Here is a tiny trained network, its code and every weight. The questions are about switching its units off for an input and a target symbol, where a switched-off unit gives its printed mean instead of its output.

import numpy as np


def w(rows, s, z=0):
    codes = np.array(rows[::2]) - 128.0
    scale = np.full(codes.shape[1], s)
    scale[-1] = z or s
    return codes * scale


def norm(h):
    return h / np.sqrt((h * h).mean(-1, keepdims=True) + 1e-5)


def f(y):
    return np.maximum(y, 0)


def softmax(a):
    e = np.exp(a - a.max(-1, keepdims=True))
    return e / e.sum(-1, keepdims=True)


def log_softmax(a):
    a = a - a.max(-1, keepdims=True)
    return a - np.log(np.exp(a).sum(-1, keepdims=True))


def net(x, mask):
    ids = ['ΘΞΠΨαβδεζητ'.index(c) for c in x.split()]
    T = len(ids)
    res = E[ids] + P[:T]
    r = norm(res)
    for j in range(3):
        rows = slice(4 * j, 4 * j + 4)
        q, k, v = (r @ M[0][rows].T for M in (Q, K, V))
        z = softmax(np.where(np.tri(T) > 0, q @ k.T / 4**0.5, -1e9)) @ v
        o = O[0][rows]
        res = res + np.where(mask[j], z, o[:, -1]) @ o[:, :-1]
    y = f(norm(res) @ A[0][:, :-1].T + A[0][:, -1])
    res = res + np.where(mask[3:11], y, B[0][:, -1]) @ B[0][:, :-1]
    return log_softmax(norm(res)[-1] @ U[:, :-1].T + U[:, -1])


Q, K, V, O, A, B = {}, {}, {}, {}, {}, {}
E = w([
[151,150,155,117,146,136,129,86,113,137],'Θ',
[129,150,105,167,110,82,95,87,85,102],'Ξ',
[189,98,179,146,118,97,85,90,107,75],'Π',
[150,186,150,166,151,158,116,101,163,158],'Ψ',
[147,130,75,118,33,143,85,156,96,128],'α',
[105,144,122,89,208,74,96,223,90,122],'β',
[124,125,184,141,130,134,153,105,184,122],'δ',
[159,73,196,159,90,146,130,118,80,143],'ε',
[178,115,94,40,134,155,145,129,156,128],'ζ',
[169,136,215,88,90,100,39,110,153,126],'η',
[6,113,117,96,142,218,102,9,130,197],'τ',
],0.021)
P = w([
[223,40,61,128,187,21,48,13,147,116],'0',
[175,8,96,157,195,70,24,54,197,120],'1',
[126,41,47,189,173,56,36,99,176,45],'2',
[121,114,143,171,185,161,41,89,73,21],'3',
[161,144,180,145,193,143,67,118,56,42],'4',
[157,198,142,187,132,123,72,127,110,42],'5',
[155,121,135,126,169,114,98,176,55,33],'6',
[141,157,156,99,185,143,77,195,69,65],'7',
[130,161,175,121,106,151,79,205,56,31],'8',
[96,60,176,117,145,121,105,105,31,3],'9',
],0.0068)
Q[0] = w([
[136,98,138,69,100,155,210,126,118,238],'h1',
[71,129,107,114,65,98,184,126,185,187],'h1',
[212,180,107,90,144,90,166,153,118,137],'h1',
[152,150,143,123,149,77,120,52,105,139],'h1',
[100,69,51,91,129,135,140,142,107,185],'h2',
[160,142,80,169,109,176,149,131,101,62],'h2',
[139,167,210,190,238,130,31,30,82,2],'h2',
[122,117,26,84,163,110,191,238,128,166],'h2',
[141,142,90,157,205,95,245,132,100,189],'h3',
[122,102,218,80,167,165,41,53,85,90],'h3',
[76,175,113,111,197,121,125,152,69,98],'h3',
[175,114,158,125,193,190,55,7,100,66],'h3',
],0.0069)
K[0] = w([
[132,112,62,162,136,88,50,94,87,131],'h1',
[198,96,78,175,171,125,97,90,128,78],'h1',
[164,144,144,149,107,87,129,165,125,111],'h1',
[124,151,106,149,85,171,105,130,129,115],'h1',
[137,137,154,143,117,120,85,105,169,112],'h2',
[107,153,124,142,121,173,124,129,217,165],'h2',
[131,131,136,160,108,188,197,201,137,123],'h2',
[154,101,158,142,136,108,106,51,149,87],'h2',
[116,144,138,157,163,89,129,43,169,100],'h3',
[122,174,89,91,147,128,123,254,146,124],'h3',
[165,107,141,173,138,147,73,155,97,145],'h3',
[115,150,120,84,79,174,148,179,142,100],'h3',
],0.0099)
V[0] = w([
[184,102,154,67,163,38,101,157,204,79],'h1',
[162,144,158,71,1,109,67,74,71,158],'h1',
[28,227,46,162,150,178,132,227,67,124],'h1',
[95,103,81,67,186,122,73,189,112,164],'h1',
[147,146,52,111,151,162,112,59,145,157],'h2',
[94,137,132,92,211,50,105,103,94,107],'h2',
[123,194,126,138,149,168,81,65,237,119],'h2',
[126,117,118,137,39,223,129,141,108,148],'h2',
[80,191,184,81,164,90,96,156,188,98],'h3',
[109,134,176,96,84,65,59,56,85,155],'h3',
[109,168,138,206,117,25,94,161,58,222],'h3',
[21,137,216,144,184,124,192,54,145,159],'h3',
],0.0081)
O[0] = w([
[85,201,107,157,11,174,161,141,218,82,196],'h1',
[118,125,56,159,74,92,1,159,163,78,166],'h1',
[158,138,112,155,76,17,77,82,117,159,20],'h1',
[242,238,66,155,112,102,179,82,52,54,134],'h1',
[135,158,102,43,177,192,108,43,163,209,142],'h2',
[89,194,85,122,235,89,101,60,109,118,188],'h2',
[219,132,236,90,112,124,135,111,156,155,133],'h2',
[214,163,106,64,42,198,78,197,48,135,75],'h2',
[134,196,166,146,197,65,16,129,126,51,146],'h3',
[73,160,88,93,186,197,18,96,155,111,163],'h3',
[150,88,127,250,131,163,72,212,184,215,124],'h3',
[6,35,109,79,189,154,103,211,111,152,10],'h3',
],0.006,0.012)
A[0] = w([
[131,187,144,109,111,148,163,174,150,105,241],'n1',
[99,132,129,254,163,187,124,94,146,170,190],'n2',
[105,125,125,250,174,34,123,191,148,106,224],'n3',
[126,153,86,93,154,85,218,75,91,58,204],'n4',
[69,103,113,88,146,204,222,54,125,160,181],'n5',
[63,39,116,174,91,197,129,180,119,119,250],'n6',
[33,125,136,54,127,123,77,137,128,141,145],'n7',
[132,127,132,155,63,157,93,119,104,151,116],'n8',
],0.0082,0.0018)
B[0] = w([
[128,119,238,190,83,133,183,1,44,76,196],'n1',
[175,86,188,119,154,123,178,200,13,172,230],'n2',
[105,109,114,191,198,168,173,95,19,65,254],'n3',
[201,188,94,193,134,111,229,61,48,91,236],'n4',
[187,149,60,165,69,77,133,139,90,146,189],'n5',
[178,73,81,118,157,138,161,69,75,91,156],'n6',
[81,177,86,152,121,160,114,74,89,170,160],'n7',
[174,156,45,133,88,209,210,179,96,84,164],'n8',
],0.0073,0.0074)
U = w([
[159,114,91,135,187,220,121,43,128,107,252],'Θ',
[146,103,126,97,134,137,65,47,32,140,206],'Ξ',
[133,93,160,103,122,129,66,115,139,10,128],'Π',
[217,95,192,97,188,115,141,174,169,217,67],'Ψ',
[219,155,78,134,76,132,199,132,127,150,87],'α',
[97,127,111,213,194,59,109,154,81,159,133],'β',
[51,61,203,98,131,150,227,148,157,121,86],'δ',
[149,14,98,132,118,166,162,216,47,119,62],'ε',
[139,151,126,95,115,1,201,61,107,124,127],'ζ',
[128,152,78,115,80,137,33,152,199,138,72],'η',
[49,117,45,55,142,121,114,89,140,209,37],'τ',
],0.0075,0.0031)

Each question gives the input, a string of symbols that net reads in full, and the target symbol t.
The units are the heads (4 rows each of Q, K, V and O) and the neurons (one row each of A and B). Each row of codes is followed by its name. A weight is (code - 128) times the scale printed after its matrix; where a second scale follows, it is the last column's (O, A, B and U).
mask holds one flag per unit, heads first, then neurons. A switched-off unit (its flag False) gives its mean, the last column of its rows in O or B, instead of its output. The means were averaged over made-up inputs and are rounded, as every weight is.
A unit's drop is (log p(t) with every unit on - log p(t) with that unit switched off) / (log p(t) with every unit on - log p(t) with every unit switched off).
The circuit of an input: a set's keep is (log p(t) with only the set's units on - log p(t) with every unit switched off) / (log p(t) with every unit on - log p(t) with every unit switched off). Starting from all 11 units, units are removed one at a time, each time the one whose removal leaves the highest keep (on an exact tie, the one counted first), for as long as the keep stays at least 0.8.
circuit, biggest first: the units of the circuit, biggest drop first
unit that matters most: the unit with the biggest drop
top k neurons: the k neurons with the biggest drops, biggest first
which heads matter: for each layer, one digit per head in row order, 1 if its drop is at least 0.15 and else 0, layers parted by /
input δ β ε Θ, target β: circuit, biggest first	h2, h3
input Π Θ τ Π ε Θ ε, target ε: circuit, biggest first	h2, h3
input Π Π β Π Π β τ ε, target β: circuit, biggest first	h3, h2
input Ψ Π Π Π η η δ, target δ: circuit, biggest first	h1
input δ Θ β ε η Ψ, target β: circuit, biggest first	h3, h2, n2
input β β τ ε Θ Ξ Ξ, target β: circuit, biggest first	h3, h1
input ε β Ξ, target β: circuit, biggest first	h3, h2
input Ψ β δ Π ζ ε, target ζ: which heads matter	001
input Π τ Ψ Θ η α Ξ, target α: which heads matter	011
input β ζ Π ε τ Ψ Π Ψ, target Ψ: which heads matter	110
input δ β Π Π β ζ ζ δ Ψ δ, target ζ: circuit, biggest first	h3, n3
input Θ Π β Π β ζ ζ ε, target ζ: circuit, biggest first	h3, h1
input η η η δ Π, target Π: circuit, biggest first	h2, h3, n4
input β Ψ Ξ β ζ Π δ α ε, target α: top 2 neurons	n8, n3
input Ξ β β β α η β η α ζ, target ζ: circuit, biggest first	h1, n3
input Ξ η ε α ε τ ζ Π, target ζ: circuit, biggest first	h3
input Π η ε, target ε: which heads matter	010
input Ξ Ξ η β δ ε ζ δ Θ Ψ, target ζ: which heads matter	001
input α Θ β τ ε Ψ Θ, target β: which heads matter	101
input η Π τ ζ Π ζ Θ, target ζ: which heads matter	001
input Ξ Π Π Ξ ε ε Ψ η Π, target Π: which heads matter	010
input η Π Ψ τ Θ Θ α Ψ, target α: unit that matters most	h2
input Π Θ ε α Ξ Π Π Ξ τ Ψ, target α: top 2 neurons	n8, n3
